Here is a tiny trained network, its code and every weight. The questions are about switching its units off for an input and a class, where a switched-off unit gives its printed mean instead of its output.

import numpy as np


def w(rows, s, z=0):
    codes = np.array(rows[::2]) - 128.0
    scale = np.full(codes.shape[1], s)
    scale[-1] = z or s
    return codes * scale


def norm(h):
    return h / np.sqrt((h * h).mean(-1, keepdims=True) + 1e-5)


def f(y):
    return y / 2 * (1 + np.tanh(0.7978845608 * (y + 0.044715 * y**3)))


def log_softmax(a):
    a = a - a.max(-1, keepdims=True)
    return a - np.log(np.exp(a).sum(-1, keepdims=True))


def net(x, mask):
    res = np.array(x, float).reshape(1, 5) / 4 @ E
    u = 0
    for l in range(2):
        y = f(norm(res) @ A[l][:, :-1].T + A[l][:, -1])
        res = res + np.where(mask[u : u + 7], y, B[l][:, -1]) @ B[l][:, :-1]
        u += 7
    return log_softmax(norm(res)[-1] @ U[:, :-1].T + U[:, -1])


A, B = {}, {}
E = w([
[109,118,110,111,128,142,63,98,111,229,148,169],'x0',
[69,117,158,129,104,107,76,119,103,104,1,150],'x1',
[99,85,105,111,105,179,108,118,174,106,144,77],'x2',
[106,137,159,75,81,119,95,152,77,70,179,126],'x3',
[92,121,105,97,162,133,140,176,71,156,105,83],'x4',
],0.0095)
A[0] = w([
[144,127,109,113,63,145,99,85,75,220,147,171,146],'0.n0',
[151,161,122,139,58,138,148,40,150,105,140,196,23],'0.n1',
[174,183,154,96,113,63,76,98,221,104,139,184,135],'0.n2',
[90,112,157,109,62,143,100,106,79,89,227,93,81],'0.n3',
[148,141,228,105,120,160,116,115,3,97,155,130,48],'0.n4',
[213,111,111,74,200,134,152,145,135,104,180,143,2],'0.n5',
[240,209,129,77,119,26,114,159,109,165,96,169,44],'0.n6',
],0.0064,0.0025)
B[0] = w([
[141,186,232,62,174,209,169,145,118,104,133,64,252],'0.n0',
[48,254,108,112,100,109,148,203,132,154,134,122,184],'0.n1',
[126,125,92,197,98,196,146,193,145,135,90,105,232],'0.n2',
[185,112,119,136,95,64,81,161,146,157,93,96,246],'0.n3',
[228,151,67,122,117,80,105,117,154,113,72,130,224],'0.n4',
[116,2,122,147,62,143,134,149,102,143,133,201,180],'0.n5',
[57,80,117,241,194,81,42,69,97,101,180,55,214],'0.n6',
],0.0098,0.0037)
A[1] = w([
[149,111,122,84,100,126,185,165,144,159,206,90,148],'1.n0',
[94,104,191,138,102,142,121,128,83,87,8,163,138],'1.n1',
[156,98,161,161,161,94,191,184,148,38,113,108,116],'1.n2',
[183,151,133,178,176,100,154,147,100,131,186,123,156],'1.n3',
[108,107,46,80,205,116,138,205,58,142,109,104,73],'1.n4',
[65,87,106,85,114,127,84,103,254,123,161,28,5],'1.n5',
[157,105,100,159,200,135,174,99,190,183,70,119,153],'1.n6',
],0.0087,0.0032)
B[1] = w([
[139,121,153,131,134,138,173,101,108,103,12,196,219],'1.n0',
[168,63,99,123,129,151,206,92,135,137,190,166,255],'1.n1',
[107,172,171,68,184,187,62,117,106,245,154,117,217],'1.n2',
[78,67,94,103,112,128,139,69,143,107,106,119,199],'1.n3',
[106,185,121,216,71,155,139,162,233,103,167,148,198],'1.n4',
[67,134,102,195,189,45,105,81,70,141,175,128,194],'1.n5',
[176,146,140,62,65,60,55,184,81,43,138,109,210],'1.n6',
],0.011,0.0066)
U = w([
[158,15,94,111,102,153,207,87,99,125,112,189,132],'0',
[70,123,112,202,202,51,86,74,69,112,159,96,131],'1',
[226,137,113,48,84,63,58,179,115,85,102,96,122],'2',
[120,178,216,37,181,202,102,107,136,194,135,104,126],'3',
[87,208,105,199,63,164,151,181,223,119,134,149,130],'4',
[146,120,145,137,140,121,128,131,138,145,98,84,175],'5',
[99,136,172,74,136,11,205,116,216,172,99,90,5],'6',
[96,149,161,66,132,5,216,103,215,173,92,83,10],'7',
],0.017,0.023)

Each question gives the input, the list of numbers given to net, and the class t.
The units are the neurons (one row each of A and B). Each row of codes is followed by its name. A weight is (code - 128) times the scale printed after its matrix; where a second scale follows, it is the last column's (A, B and U).
mask holds one flag per neuron, layer by layer. A switched-off neuron (its flag False) gives its mean, the last column of its row in B, instead of its output. The means were averaged over made-up inputs and are rounded, as every weight is.
A unit's drop is (log p(t) with every unit on - log p(t) with that unit switched off) / (log p(t) with every unit on - log p(t) with every unit switched off).
The circuit of an input: a set's keep is (log p(t) with only the set's units on - log p(t) with every unit switched off) / (log p(t) with every unit on - log p(t) with every unit switched off). Starting from the 12 units with the biggest drops (on a tie, the unit counted first), units are removed one at a time, each time the one whose removal leaves the highest keep (on an exact tie, the one counted first), for as long as the keep stays at least 0.8.
units of the circuit, in order: the units of the circuit, biggest drop first
unit that matters most: the unit with the biggest drop
k most important neurons: the k neurons with the biggest drops, biggest first
top k neurons in layer l: the k neurons of layer l with the biggest drops, biggest first
input [5,-6,6,2,3], class 0: units of the circuit, in order => (1.n0)
input [-4,4,-1,3,4], class 0: 4 most important neurons => (1.n1; 0.n0; 0.n1; 1.n6)
input [6,-4,-6,5,-2], class 1: top 3 neurons in layer 1 => (1.n2; 1.n3; 1.n6)
input [-6,0,0,-4,8], class 4: 2 most important neurons => (1.n4; 0.n0)
input [-1,8,2,8,-8], class 0: top 3 neurons in layer 1 => (1.n1; 1.n6; 1.n4)
input [3,-4,-1,6,7], class 4: 2 most important neurons => (1.n4; 1.n6)
input [-3,5,-6,-3,-4], class 1: 3 most important neurons => (0.n6; 0.n5; 1.n0)
input [-2,0,-7,6,-1], class 1: 2 most important neurons => (0.n6; 1.n6)
input [4,-4,5,7,-5], class 2: top 2 neurons in layer 1 => (1.n4; 1.n1)
input [-4,-6,5,-8,-6], class 2: 2 most important neurons => (1.n6; 1.n1)
input [4,6,4,-3,-1], class 0: 2 most important neurons => (1.n1; 0.n6)
input [-2,-7,6,1,-1], class 0: top 2 neurons in layer 0 => (0.n5; 0.n6)
input [-5,4,-5,-3,-3], class 1: 2 most important neurons => (0.n6; 0.n0)
input [-5,-2,8,-8,0], class 1: 2 most important neurons => (1.n5; 0.n4)
input [6,2,8,5,2], class 1: most important neuron => (1.n5)
input [-5,2,-8,6,-2], class 1: 2 most important neurons => (0.n6; 1.n6)
input [-7,-6,5,-6,4], class 3: top 3 neurons in layer 0 => (0.n6; 0.n4; 0.n3)
input [6,0,-6,-1,-7], class 4: top 2 neurons in layer 0 => (0.n2; 0.n1)
input [6,-4,-2,-2,-5], class 3: 3 most important neurons => (0.n0; 1.n4; 1.n1)
input [-6,-8,-2,-4,3], class 0: unit that matters most => 0.n5
input [7,3,-6,-8,-5], class 2: 3 most important neurons => (1.n6; 1.n2; 1.n5)
input [-1,-7,-6,-5,6], class 0: top 3 neurons in layer 1 => (1.n3; 1.n5; 1.n0)
input [-3,-8,8,1,6], class 0: top 2 neurons in layer 0 => (0.n5; 0.n6)
input [-3,-3,-5,-7,6], class 2: 2 most important neurons => (1.n6; 0.n1)
input [6,-4,1,1,7], class 4: 2 most important neurons => (1.n4; 1.n2)
input [8,-1,6,-8,-7], class 2: top 2 neurons in layer 1 => (1.n6; 1.n2)
input [4,3,8,4,0], class 1: units of the circuit, in order => (1.n5)
input [8,-8,1,-2,8], class 0: top 2 neurons in layer 1 => (1.n0; 1.n2)
input [4,1,-7,-2,8], class 4: top 3 neurons in layer 1 => (1.n4; 1.n5; 1.n2)
